Below are the code and all the weights of a small trained network. Each question names an input and a target symbol and asks about switching units off, where a switched-off unit gives its printed mean instead of its output.

import numpy as np


def w(rows, s, z=0):
    codes = np.array(rows[::2]) - 128.0
    scale = np.full(codes.shape[1], s)
    scale[-1] = z or s
    return codes * scale


def f(y):
    return np.maximum(y, 0)


def softmax(a):
    e = np.exp(a - a.max(-1, keepdims=True))
    return e / e.sum(-1, keepdims=True)


def log_softmax(a):
    a = a - a.max(-1, keepdims=True)
    return a - np.log(np.exp(a).sum(-1, keepdims=True))


def net(x, mask):
    ids = ['ΓΘΣΦΩαβδεζημξπτ'.index(c) for c in x.split()]
    T = len(ids)
    res = E[ids] + P[:T]
    u = 0
    for l in range(2):
        q, k, v = (res @ M[l].T for M in (Q, K, V))
        z = softmax(np.where(np.tri(T) > 0, q @ k.T / 2**0.5, -1e9)) @ v
        res = res + np.where(mask[u], z, O[l][:, -1]) @ O[l][:, :-1]
        u += 1
        y = f(res @ A[l][:, :-1].T + A[l][:, -1])
        res = res + np.where(mask[u : u + 16], y, B[l][:, -1]) @ B[l][:, :-1]
        u += 16
    return log_softmax(res[-1] @ U[:, :-1].T + U[:, -1])


Q, K, V, O, A, B = {}, {}, {}, {}, {}, {}
E = w([
[139,141,120,158],'Γ',
[90,168,146,167],'Θ',
[145,129,108,178],'Σ',
[94,154,211,92],'Φ',
[64,121,23,220],'Ω',
[147,255,168,25],'α',
[39,97,157,114],'β',
[201,128,192,182],'δ',
[157,81,152,152],'ε',
[161,158,134,115],'ζ',
[151,144,34,109],'η',
[162,158,131,119],'μ',
[122,145,170,152],'ξ',
[88,151,90,89],'π',
[100,111,150,187],'τ',
],0.022)
P = w([
[30,114,252,102],'0',
[228,59,177,140],'1',
[218,79,194,131],'2',
[216,99,190,116],'3',
[191,64,190,45],'4',
[189,64,170,63],'5',
[189,60,177,46],'6',
[199,70,177,36],'7',
[205,72,185,24],'8',
[210,67,178,37],'9',
],0.0028)
Q[0] = w([
[255,132,140,255],'L0H1',
[246,36,149,75],'L0H1',
],0.0083)
K[0] = w([
[76,147,176,254],'L0H1',
[100,128,232,167],'L0H1',
],0.009)
V[0] = w([
[123,5,154,60],'L0H1',
[254,155,101,86],'L0H1',
],0.0062)
O[0] = w([
[113,156,4,205,6],'L0H1',
[252,45,111,27,78],'L0H1',
],0.0035,0.0015)
A[0] = w([
[104,171,204,131,83],'L0N1',
[114,220,157,123,22],'L0N2',
[121,173,117,163,40],'L0N3',
[135,128,163,103,154],'L0N4',
[113,186,144,93,93],'L0N5',
[176,125,176,126,186],'L0N6',
[21,218,99,95,118],'L0N7',
[111,217,60,52,34],'L0N8',
[108,167,9,106,189],'L0N9',
[165,148,73,132,209],'L0N10',
[82,85,162,151,46],'L0N11',
[106,192,110,168,157],'L0N12',
[151,136,176,197,93],'L0N13',
[136,155,118,173,65],'L0N14',
[147,145,5,132,3],'L0N15',
[242,132,84,148,71],'L0N16',
],0.011,0.004)
B[0] = w([
[88,184,93,115,254],'L0N1',
[115,105,144,54,189],'L0N2',
[116,124,163,87,136],'L0N3',
[107,144,95,133,212],'L0N4',
[134,40,128,88,200],'L0N5',
[111,119,45,206,255],'L0N6',
[219,168,45,152,217],'L0N7',
[203,125,196,103,199],'L0N8',
[125,5,120,28,202],'L0N9',
[78,156,147,155,189],'L0N10',
[122,212,68,88,165],'L0N11',
[86,74,168,152,181],'L0N12',
[203,166,116,42,214],'L0N13',
[137,87,157,141,143],'L0N14',
[89,209,139,58,169],'L0N15',
[88,198,140,89,184],'L0N16',
],0.013,0.0052)
Q[1] = w([
[162,73,18,164],'L1H1',
[254,178,181,172],'L1H1',
],0.0093)
K[1] = w([
[86,102,212,164],'L1H1',
[248,160,91,160],'L1H1',
],0.011)
V[1] = w([
[77,254,165,158],'L1H1',
[105,83,177,171],'L1H1',
],0.0092)
O[1] = w([
[102,146,254,164,121],'L1H1',
[6,78,55,232,8],'L1H1',
],0.0079,0.011)
A[1] = w([
[222,83,123,220,124],'L1N1',
[103,186,83,135,171],'L1N2',
[206,60,138,213,139],'L1N3',
[73,108,119,216,162],'L1N4',
[113,113,91,117,27],'L1N5',
[159,196,131,127,91],'L1N6',
[128,83,193,169,75],'L1N7',
[101,154,99,82,24],'L1N8',
[33,224,124,149,220],'L1N9',
[178,125,131,201,46],'L1N10',
[143,142,81,122,190],'L1N11',
[168,195,67,183,139],'L1N12',
[6,137,199,145,1],'L1N13',
[134,159,145,191,205],'L1N14',
[151,134,192,162,127],'L1N15',
[160,89,166,110,117],'L1N16',
],0.012,0.0038)
B[1] = w([
[57,175,122,157,144],'L1N1',
[108,94,125,63,173],'L1N2',
[42,159,57,181,137],'L1N3',
[212,91,94,161,130],'L1N4',
[154,119,173,147,145],'L1N5',
[108,118,168,194,245],'L1N6',
[148,178,126,171,132],'L1N7',
[126,127,171,179,207],'L1N8',
[155,163,44,192,188],'L1N9',
[119,133,174,150,136],'L1N10',
[94,145,161,106,199],'L1N11',
[105,50,133,137,175],'L1N12',
[83,84,52,2,136],'L1N13',
[187,93,112,96,158],'L1N14',
[115,134,130,57,165],'L1N15',
[129,114,96,162,182],'L1N16',
],0.018,0.012)
U = w([
[251,43,103,91,155],'Γ',
[129,246,189,162,53],'Θ',
[196,77,121,199,166],'Σ',
[150,200,164,97,253],'Φ',
[31,173,158,143,142],'Ω',
[133,70,237,191,15],'α',
[103,218,223,2,53],'β',
[254,125,186,147,21],'δ',
[166,114,150,126,111],'ε',
[174,111,146,133,122],'ζ',
[156,111,161,131,137],'η',
[181,114,141,135,149],'μ',
[133,201,136,84,225],'ξ',
[80,52,160,87,160],'π',
[133,192,109,40,217],'τ',
],0.0073,0.0039)

Each question gives the input, a string of symbols that net reads in full, and the target symbol t.
The units are the heads (2 rows each of Q, K, V and O) and the neurons (one row each of A and B). Each row of codes is followed by its name. A weight is (code - 128) times the scale printed after its matrix; where a second scale follows, it is the last column's (O, A, B and U).
mask holds one flag per unit, layer by layer, with each layer's heads first. A switched-off unit (its flag False) gives its mean, the last column of its rows in O or B, instead of its output. The means were averaged over made-up inputs and are rounded, as every weight is.
A unit's drop is (log p(t) with every unit on - log p(t) with that unit switched off) / (log p(t) with every unit on - log p(t) with every unit switched off).
The circuit of an input: a set's keep is (log p(t) with only the set's units on - log p(t) with every unit switched off) / (log p(t) with every unit on - log p(t) with every unit switched off). Starting from the 12 units with the biggest drops (on a tie, the unit counted first), units are removed one at a time, each time the one whose removal leaves the highest keep (on an exact tie, the one counted first), for as long as the keep stays at least 0.8.
circuit, biggest first: the units of the circuit, biggest drop first
unit that matters most: the unit with the biggest drop
k most important neurons: the k neurons with the biggest drops, biggest first
top k neurons in layer l: the k neurons of layer l with the biggest drops, biggest first
input ξ τ π π τ Σ Φ τ δ α, target δ: top 2 neurons in layer 0 : L0N8, L0N7
input π ζ Σ δ, target α: unit that matters most : L0N16
input π Γ ξ, target π: top 3 neurons in layer 1 : L1N12, L1N2, L1N9
input Γ τ Φ, target Θ: circuit, biggest first : L0N1, L1H1, L1N9
input Γ ξ μ π Ω, target π: top 2 neurons in layer 0 : L0N9, L0N12
input ξ α β, target τ: top 2 neurons in layer 0 : L0N7, L0N9
input π ε Θ, target π: 3 most important neurons : L0N9, L1N12, L0N7
input α η ζ, target α: circuit, biggest first : L0N9, L1N6, L1N12, L1N9
input π Φ τ μ β π η, target β: circuit, biggest first : L0N15, L1N11
input β μ ξ, target β: circuit, biggest first : L0N7, L1N15, L1H1, L0N11
input Θ τ Ω Φ, target π: 3 most important neurons : L0N9, L1N2, L1N12
input ξ ε Ω β, target π: 4 most important neurons : L0N9, L1N12, L0N7, L1N2
input Γ Φ π Ω Φ, target π: 4 most important neurons : L0N9, L0N12, L1N2, L1N12
input Ω ξ α δ ε Φ Ω, target π: circuit, biggest first : L0N9
input ε τ π τ Φ δ, target α: top 3 neurons in layer 0 : L0N13, L0N6, L0N16
input Σ π η τ β τ Σ β, target β: 4 most important neurons : L0N11, L0N9, L1N9, L0N15
input τ β ξ Θ Σ β, target Σ: top 3 neurons in layer 0 : L0N7, L0N9, L0N5
input Θ ε η τ ξ Σ η Φ β, target β: top 2 neurons in layer 1 : L1N9, L1N11
input ζ π τ τ π α μ η, target β: top 2 neurons in layer 0 : L0N15, L0N16
input Σ ε β, target Σ: top 3 neurons in layer 1 : L1N9, L1N12, L1N15
